Below are the code and all the weights of a small trained network. Each question names an input and a class and asks about switching units off, where a switched-off unit gives its printed mean instead of its output.

import numpy as np


def w(rows, s, z=0):
    codes = np.array(rows[::2]) - 128.0
    scale = np.full(codes.shape[1], s)
    scale[-1] = z or s
    return codes * scale


def f(y):
    return np.maximum(y, 0)


def log_softmax(a):
    a = a - a.max(-1, keepdims=True)
    return a - np.log(np.exp(a).sum(-1, keepdims=True))


def net(x, mask):
    res = np.array(x, float).reshape(1, 3) / 4 @ E
    y = f(res @ A[0][:, :-1].T + A[0][:, -1])
    res = res + np.where(mask, y, B[0][:, -1]) @ B[0][:, :-1]
    return log_softmax(res[-1] @ U[:, :-1].T + U[:, -1])


A, B = {}, {}
E = w([
[126,130,128],'x0',
[229,6,122],'x1',
[255,195,187],'x2',
],0.0081)
A[0] = w([
[154,78,105,109],'N1',
[72,82,101,94],'N2',
[191,55,139,58],'N3',
[110,100,70,194],'N4',
[66,247,169,41],'N5',
[94,82,139,103],'N6',
[187,159,171,65],'N7',
[149,86,141,253],'N8',
[73,105,41,76],'N9',
[166,82,94,86],'N10',
],0.012,0.0066)
B[0] = w([
[69,140,77,176],'N1',
[218,47,141,194],'N2',
[91,136,30,200],'N3',
[175,125,199,210],'N4',
[133,85,9,254],'N5',
[184,100,141,165],'N6',
[254,57,125,192],'N7',
[25,192,144,241],'N8',
[234,9,124,201],'N9',
[61,113,54,173],'N10',
],0.0073,0.0074)
U = w([
[133,125,136,255],'0',
[111,124,31,18],'1',
[250,92,166,39],'2',
[81,158,227,136],'3',
],0.013,0.0085)

Each question gives the input, the list of numbers given to net, and the class t.
The units are the neurons (one row each of A and B). Each row of codes is followed by its name. A weight is (code - 128) times the scale printed after its matrix; where a second scale follows, it is the last column's (A, B and U).
mask holds one flag per neuron, in row order. A switched-off neuron (its flag False) gives its mean, the last column of its row in B, instead of its output. The means were averaged over made-up inputs and are rounded, as every weight is.
A unit's drop is (log p(t) with every unit on - log p(t) with that unit switched off) / (log p(t) with every unit on - log p(t) with every unit switched off).
The circuit of an input: a set's keep is (log p(t) with only the set's units on - log p(t) with every unit switched off) / (log p(t) with every unit on - log p(t) with every unit switched off). Starting from all 10 units, units are removed one at a time, each time the one whose removal leaves the highest keep (on an exact tie, the one counted first), for as long as the keep stays at least 0.8.
circuit, biggest first: the units of the circuit, biggest drop first
top k neurons: the k neurons with the biggest drops, biggest first
drop when u is switched off: that unit's drop, to one decimal
input [6,8,8], class 1: circuit, biggest first -> N3, N10
input [-2,-1,-2], class 3: top 3 neurons -> N5, N7, N3
input [-4,-7,1], class 1: top 2 neurons -> N5, N4
input [5,7,-3], class 1: circuit, biggest first -> N3
input [3,0,-3], class 3: circuit, biggest first -> N5, N7
input [-3,2,-3], class 3: circuit, biggest first -> N5, N7, N3
input [-1,-5,-8], class 2: circuit, biggest first -> N9, N2, N4
input [3,0,3], class 3: circuit, biggest first -> N5, N9, N2
input [-7,4,7], class 0: circuit, biggest first -> N8, N9
input [5,5,-6], class 2: top 3 neurons -> N2, N9, N4
input [5,-6,-7], class 2: circuit, biggest first -> N9, N2, N8
input [6,5,4], class 0: top 2 neurons -> N5, N8
input [-3,6,3], class 1: circuit, biggest first -> N3, N10
input [0,8,-4], class 1: circuit, biggest first -> N3
input [5,6,-7], class 2: top 4 neurons -> N2, N9, N4, N6
input [5,4,-7], class 2: circuit, biggest first -> N9, N2
input [-2,4,4], class 1: top 2 neurons -> N3, N4
input [-2,2,2], class 3: top 2 neurons -> N5, N9
input [1,7,1], class 1: drop when N3 is switched off -> 0.2
input [-3,-4,-8], class 2: drop when N2 is switched off -> 0.1
input [2,1,-4], class 2: drop when N7 is switched off -> -0.2
input [2,-2,-4], class 2: top neuron -> N9
